Sodo: [ 45  48  19 -51 -21  -1 -14 -26  17]
kefus: [ 46  44  14 -84  -8 -20  50 -33  -4]
Roza: [ 11   5   3 -57   4  -5  23 -10 -48]
kapov: [ 34  41 -40 -60 -31 -32  14 -15 -24]
bakir: [ -2  -6  16 -69  45 -16  44 -67 -47]
fikik: [  0  31 -14   6  26 -46  13 -75  90]
Suso: [ 45  48  19 -51 -21  -1  41 -26  17]
Pap: [-23   8  -8  20  54 -45   7 -74  77]
pufel: [ 55  46  11 -32 -26 -14  24 -15  76]
luru: [ 46  44  14 -84  -8   9 -26  61 -16]
sel: [-29 -49  28  27  -1 -14 -21  13  -5]
next: [55 46] -> [ 11 -32]
next: [-21  -1 -14] -> [-26  17]

Lebo: [  5   0   7 -33  10   0 -37  13   0   0 -43  -1  -9  60  -5   0   0]
Keru: [  8   2   0 -14  36 -13 -12  29  74   6 -37   8  22  26  -4 -39  10]
zofal: [  6 -13  29  36  21   8 -29 -33  19  65 -36 -26   0  32  -6 -36 -10]
nale: [-60 -37   9  65 -37   8 -12  26  74   6 -13  29  36  22   8  -5  31]
[  8   2   0 -14  36 -13 -12  29  74   6 -37   8  22  26  -4 -39  10] -> Keru
next: [  6 -13  29  36  22   8] -> [-5 31]
next: [-37   8 -12  26  74   6 -13  29  36  22] -> [ 8 -5]

posa: [-74  46 -52 -59  37  21 -69  26 -19  13]
Milil: [ 35  54 -13  53  63  35  16 -56  43  -1]
lome: [-69 -11   0  22  13  27  63  63 -73 -53]
Zuf: [-39 -11  63  13  27  63  22   0  24  44]
suri: [ 63  13  24  29  31 -19  25 -65 -41 -44]
next: [-11   0  22  13  27  63  63] -> [-73 -53]
next: [ 21 -69] -> [ 26 -19]
next: [-69 -11   0  22] -> [13 27]
next: [63 13 27] -> [63 22]
next: [29 31] -> [-19  25]
next: [ 46 -52 -59  37] -> [ 21 -69]

Lod: [-32  91  -4 -44 -40]
Gotik: [-54  18 -48 -63 -58]
Luga: [  3 -22  11   0   1]
Lusod: [-54  18  18  68  61]
bur: [-30 -19  -3 -46 -36]
vod: [15 57  1 18 17]
next: [18 18] -> [68 61]
next: [15 57] -> [ 1 18]
[-54  18 -48 -63 -58] -> Gotik
next: [  3 -22] -> [11  0]
next: [57  1] -> [18 17]

zonu: [-39 -14   0 -21 -16   0]
kobuz: [-22  76 -10 -30 -27  -7]
bada: [-39   0 -14 -54 -46  -3]
Bage: [-32  24 -12 -49 -41  -5]
popas: [-18   0 -54 -14 -24  -4]
gode: [-30  10  -7 -48 -40  -3]
next: [-39   0 -14] -> [-54 -46]
next: [  0 -14 -54] -> [-46  -3]
next: [  0 -54] -> [-14 -24]
next: [-14 -54] -> [-46  -3]
next: [ 24 -12 -49] -> [-41  -5]

nok: [-17  13 -17  15 -25 -34   7]
fonul: [ 26  49 -11  42 -15  21  -1]
fefe: [  4  68 -10  54  -8  14   2]
vigam: [ 19 -16  15 -17  16 -18 -15]
next: [-17  15] -> [-25 -34]
next: [-17  16] -> [-18 -15]
next: [-11  42] -> [-15  21]

Fatis: [-38   1 -25 -42 -45  31 -27   1 -10  -2  16  47 -13  37 -39 -13  41 -12
 -29  49]
Zulo: [-34  26  -8 -33 -31  15  -4   0 -27  -7  24  55 -39  21 -31 -11  21  -9
 -14  45]
riv: [-38   1 -25 -42 -45  31 -27   1 -10  -2 -23 -48  79  18   1   6  48   1
 -36 -15]
zato: [-38   1 -25 -42 -45  31 -27   1 -10  -2  16  47  36 -38  38  17  -6  14
  11 -49]
ruze: [-38   1 -25 -42 -45  31 -27   1 -10  -2  16  47 -13  37 -39 -10  15  -8
  -8  42]
[-38   1 -25 -42 -45  31 -27   1 -10  -2 -23 -48  79  18   1   6  48   1
 -36 -15] -> riv

kop: [  4 -29 -40 -37]
Nenak: [  4 -29   9 -84]
nuf: [ 2 10  5 81]
[  4 -29   9 -84] -> Nenak
[ 2 10  5 81] -> nuf
[  4 -29 -40 -37] -> kop

lib: [  0 -22   0   0  63   9  -9 -73  -1  17  27   0  -5   9  70 -55   0 -17
   4]
leb: [  5   3  -6  17   0 -57 -32 -18  10   0  34  23  -7  15 -22   9  -1   4
 -40]
Lemev: [-43   0 -48  17   0   6  12  35  54 -38 -41  20  12  16  18   5   1 -10
   0]
Rud: [ -5  23 -22 -28 -15  21 -19  27 -47   0  42  26   0  20   2   0  72  23
 -17]
Sibed: [  1 -12  51  15 -50 -27  -6   0  30  18  -7 -10  32  47 -51   0   3 -17
  -2]
litu: [  0   0 -13  35   0  -2  16   0  -9  27  39   9   2 -10  75  36   0 -11
 -51]
fut: [-11   0   0  35  -4  -5   0   0   0  33   3 -13 -32   0   0   0  39  37
   0]
Fur: [ 16   0  -1   0   0   0 -12  31   0   0 -13  35   0   0  16   0  -9   0
  12]
zefif: [  0 -12  33  19  15  -2   0 -13  15  46   0  33  -2   3   0  11 -25  48
   2]
sofo: [ 27  23  20 -28  89 -22  26  13   0   9   0 -33   2  -4   4  30 -36 -16
   0]
fego: [  0  38 -36   7   3  34  -5  18 -55   2  26   6 -55  20 -59 -28 -40  -6
   0]
Fug: [-30   0   5   0  28   0 -32 -26  -3 -48   0 -26  28 -63   0  59   0   0
  -8]
next: [  0   0 -13  35   0   0  16   0  -9] -> [ 0 12]
next: [ 27 -47   0  42  26   0  20] -> [2 0]
next: [  0 -12  31] -> [0 0]
next: [-26  28 -63] -> [ 0 59]

sode: [-16 -15  62 -64 -47  15 -49  65]
pelig: [ 64 -52  53  33  40  41  59  -2]
pek: [ 64 -48  40  36  34  55  57  -9]
Dilos: [ 53 -52  33  64  40 -43 -13 -52]
next: [-15  62] -> [-64 -47]
next: [ 64 -52  53  33  40] -> [41 59]
next: [-48  40  36  34] -> [55 57]
next: [ 64 -52  53  33] -> [40 41]
next: [ 33  64  40 -43] -> [-13 -52]
next: [33 40] -> [41 59]

Lali: [ 42 -33  -6 -67  41  10 -71 -47 -56  43 -16 -18 -13 -33 -23  35 -51  60
 -33  57  70 -10   5  42 -24  14 -24  39 -57  45  67]
Maneb: [-12  17 -29  -7 -69  21  54 -12  -7  16 -29 -27  19  -8 -23  -7 -37  -8
  60 -22 -45  49  69  44  57 -49 -55  42  40 -20  29]
navev: [-48  34  30 -18 -69  21  54 -12  16 -29  -7 -27  19  -8 -23  -7 -37  -8
  60 -22 -45  49  18  53  35  -4 -17  20  22   8  54]
next: [-33  -6 -67  41  10 -71 -47 -56] -> [ 43 -16]
[-12  17 -29  -7 -69  21  54 -12  -7  16 -29 -27  19  -8 -23  -7 -37  -8
  60 -22 -45  49  69  44  57 -49 -55  42  40 -20  29] -> Maneb
next: [-12  16 -29  -7] -> [-27  19]
next: [ 16 -29  -7] -> [-27  19]
next: [ 60 -33  57  70 -10   5  42 -24] -> [ 14 -24]
next: [-48  34  30] -> [-18 -69]

kur: [  1   6 -11  -6  14  -2 -67   2  13 -17   9  -1 -14 -13 -25 -18  -1  19
 -39 -71   8 -10   9 -15  10  -8  -9 -19  12  13  14 -16  -4]
rinu: [-13  14 -25  -4 -16  -7 -11  -7 -17  13  43   3  24  -1   6 -25  -7  -2
  11 -71 -12  12 -23   6  -6  -6   8  -9  23  15 -16 -16  10]
Muteb: [-18 -13 -14  19  10  -6 -34  12 -13  20  -5   9  -2  14  31 -22   6   7
 -17 -71  -2  13 -16   8   5   9  -7  -7  12 -13  10 -10 -10]
seb: [ 21 -20  -8   3   9 -16 -19  19 -29   2 -13 -10 -24  -9 -17 -31  33  -1
  -9 -71 -25   8  -8  -8  39 -23  24  -8  12   9   9  -6  -9]
daz: [-13 -15  13 -13   3 -26 -44  -9  11  15 -15  27 -19  22 -22 -23  22 -21
  26 -71  -5  -1 -33  29 -10  -9  25 -34 -19  -7   3  -7 -21]
Revil: [-44  -9  11  15 -15  27 -20  -5   3  10 -22  10  -9   7 -16 -11   8 -15
   3 -71  24 -14  -7 -10  21 -14   0 -30  25 -22   1  22  -7]
Vetu: [  9  14   5  20  11  -5 -18  25 -14  -3   0  -9 -10  17  10 -23  -6 -13
   2 -71  -5  15   3  11  11  24  -7  -9  -7 -28  11  29  -4]
next: [-30  25 -22] -> [ 1 22]
next: [ -1 -14 -13] -> [-25 -18]
next: [-44  -9  11  15 -15  27 -19] -> [ 22 -22]
next: [ 31 -22   6   7] -> [-17 -71]
next: [-17  13] -> [43  3]
next: [-13 -15  13] -> [-13   3]
next: [-21  26 -71  -5] -> [ -1 -33]

Vaka: [-39  16  10  46]
zigu: [-11 -28 -68 -29]
totav: [-9  9 36 -4]
[-9  9 36 -4] -> totav
[-39  16  10  46] -> Vaka
[-11 -28 -68 -29] -> zigu

ker: [-26 -20 -17  46  53]
fati: [ 65   0 -27  12 -28]
mavo: [-56  -9  20 -15  45]
Rovu: [-26 -20 -17 -44  47]
Lep: [-20  12 -19  24  67]
zuluk: [-46   8  49   3 -37]
tig: [ 40  -9 -10  43  48]
naba: [-58  18 -19 -42   5]
rubu: [-32   9  49  11 -47]
Nel: [-26 -20 -17 -44  51]
zonar: [ -9  40 -10  43  48]
next: [ -9 -10] -> [43 48]
next: [-58  18] -> [-19 -42]
next: [-9 20] -> [-15  45]
next: [-46   8] -> [49  3]
next: [40 -9] -> [-10  43]
[-26 -20 -17  46  53] -> ker

Rofiv: [ 91 -76  18 -66]
Veg: [-6 -3  2 -5]
Dotu: [-13  -3  -2  -4]
[-13  -3  -2  -4] -> Dotu
[-6 -3  2 -5] -> Veg
[ 91 -76  18 -66] -> Rofiv

lav: [ 50 -64  61 -59 -20  36 -29  43  43   6 -11  58  64 -65  72]
Segub: [ 16 -64 -59 -54 -12  30  67  22 -23  -5  -2  52  74 -37 -55]
Megok: [-16 -29 -64 -10 -75  50 -44  61  14 -57  58   6  38  -7 -60]
Kozuk: [ 10  46   2  50  83 -25 -20 -27   8 -26 -15  10 -81  36 -52]
fumak: [ 16 -64 -59 -54 -12  30  67  71   1 -64  54 -21 -12  48 -44]
Disug: [-79  77  47  68  21  46 -54  27 -41  16 -12 -87 -67  77 -25]
nomu: [ 29 -32 -86  55  -2  14 -49   2  62 -84  -6  66  -2   8 -83]
ded: [-10  33 -75  20 -84  48 -21  62   3 -55  52  -3 -17  23 -47]
vezet: [-52 -19  72  -5  53   8 -69  17  -5  81 -14 -72  21  29  60]
datek: [ 39 -72  23 -61 -42 -36 -80  13  -4   1  37  29  59 -79  32]
next: [-16 -29 -64 -10 -75  50 -44  61  14 -57] -> [58  6]
next: [43 43  6] -> [-11  58]

